Small tables with named rows and columns. After each table, cells are looked up by row and column.

Table ketipu
          foz   lol  danolel
zumom     -71  -188      192
zavo     -494  -225      345
fizigi   -119    37     -727
migeb    -246  -354      304
zuz       170   245       18
tisuz     235   112     -598
fes      -121   -26     -627
sokef    -277   -80     -146
mek        -9  -112      446
gutifa    477   -38     -620
dunibas    46  -297      106
ves      -242    42      107
zal       731   -36     -386
gil       259   214     -483

What is the danolel of zal in ketipu?
-386
What is the foz of zavo in ketipu?
-494
What is the lol of tisuz in ketipu?
112
What is the lol of zuz in ketipu?
245
What is the foz of zuz in ketipu?
170
What is the lol of fizigi in ketipu?
37
What is the danolel of fizigi in ketipu?
-727
What is the foz of sokef in ketipu?
-277
What is the lol of sokef in ketipu?
-80
What is the foz of fes in ketipu?
-121
What is the danolel of gil in ketipu?
-483
What is the foz of migeb in ketipu?
-246
What is the danolel of sokef in ketipu?
-146
What is the lol of zavo in ketipu?
-225
Which row has the largest lol? zuz

petinu =
      folo  les  kebeber  nomemim  vob  bada
sovo    98   82       39       38  165   107
zadi   132  119      163      125  111    97
rezi   100   98       62      107  146     4
zur    136  193      169      169  130   158

What is the nomemim of rezi in petinu?
107
What is the les of rezi in petinu?
98
What is the folo of rezi in petinu?
100
What is the kebeber of sovo in petinu?
39
What is the bada of zur in petinu?
158
What is the bada of sovo in petinu?
107
What is the nomemim of zadi in petinu?
125
What is the vob of sovo in petinu?
165
What is the nomemim of zur in petinu?
169
What is the vob of zadi in petinu?
111
What is the bada of zadi in petinu?
97

Table suzezom
|  | meb | tazosu | fofe | voza |
|---|---|---|---|---|
| pemagiv | 31 | 97 | 60 | 112 |
| rako | 90 | 105 | 135 | 139 |
| robode | 17 | 103 | 51 | 118 |
| mosob | 121 | 134 | 73 | 104 |
| dezibur | 93 | 137 | 111 | 133 |
| dasesiz | 83 | 115 | 56 | 99 |
| rokime | 44 | 118 | 139 | 182 |
| gis | 50 | 128 | 127 | 169 |
| mur | 79 | 142 | 83 | 120 |
| pobasuf | 61 | 187 | 58 | 112 |
| varep | 46 | 99 | 203 | 217 |
| galiv | 25 | 102 | 51 | 113 |
| gep | 49 | 133 | 120 | 167 |

What is the voza of gis in suzezom?
169
What is the meb of pobasuf in suzezom?
61
What is the fofe of rako in suzezom?
135
What is the meb of varep in suzezom?
46
What is the tazosu of dezibur in suzezom?
137
What is the voza of rako in suzezom?
139
What is the voza of rokime in suzezom?
182
What is the fofe of galiv in suzezom?
51
What is the meb of rokime in suzezom?
44
What is the fofe of rokime in suzezom?
139

gepe =
,samoke,mek,tuke,bifik,kar,gavu,nep,sabote,desalev
sep,-3007,3754,-984,-2338,233,3723,529,2793,-2045
fisopa,-3444,6220,-3227,-1441,2534,5024,823,7184,-2920
nekosu,4915,-624,1347,-1332,-524,1341,3025,-71,4303
ket,7048,-3377,2748,-2330,-4400,-1337,7648,-2768,4833
perokam,2455,-1284,-2861,-1661,1484,1332,-3499,4041,-1486
legud,1878,-1822,-5263,1468,4075,2083,-8571,5355,-2507
gusi,-1338,1404,-524,-4041,2769,271,-4472,4506,-2479
vuta,-1649,3178,469,-4602,4550,2631,-436,5308,1349
vafin,-1712,-608,-1239,-1792,2633,-802,-7146,3555,-2110
nadem,2018,-1301,-1048,-5364,-487,594,1481,1532,-2328
feno,3614,-1577,-980,-1850,-898,582,576,790,315
letipor,-1513,1492,-1261,-5964,1695,856,-1746,3682,-4437
biba,-1272,-6521,2257,1721,-3632,-5727,-4458,-3489,3816
mon,2314,1292,2963,-3800,-1938,57,7095,381,2445

biba, nep -> -4458
gusi, tuke -> -524
perokam, kar -> 1484
gusi, mek -> 1404
mon, bifik -> -3800
nekosu, kar -> -524
feno, mek -> -1577
nadem, gavu -> 594
perokam, gavu -> 1332
nekosu, nep -> 3025
perokam, mek -> -1284
feno, nep -> 576
Row with the largest sabote: fisopa

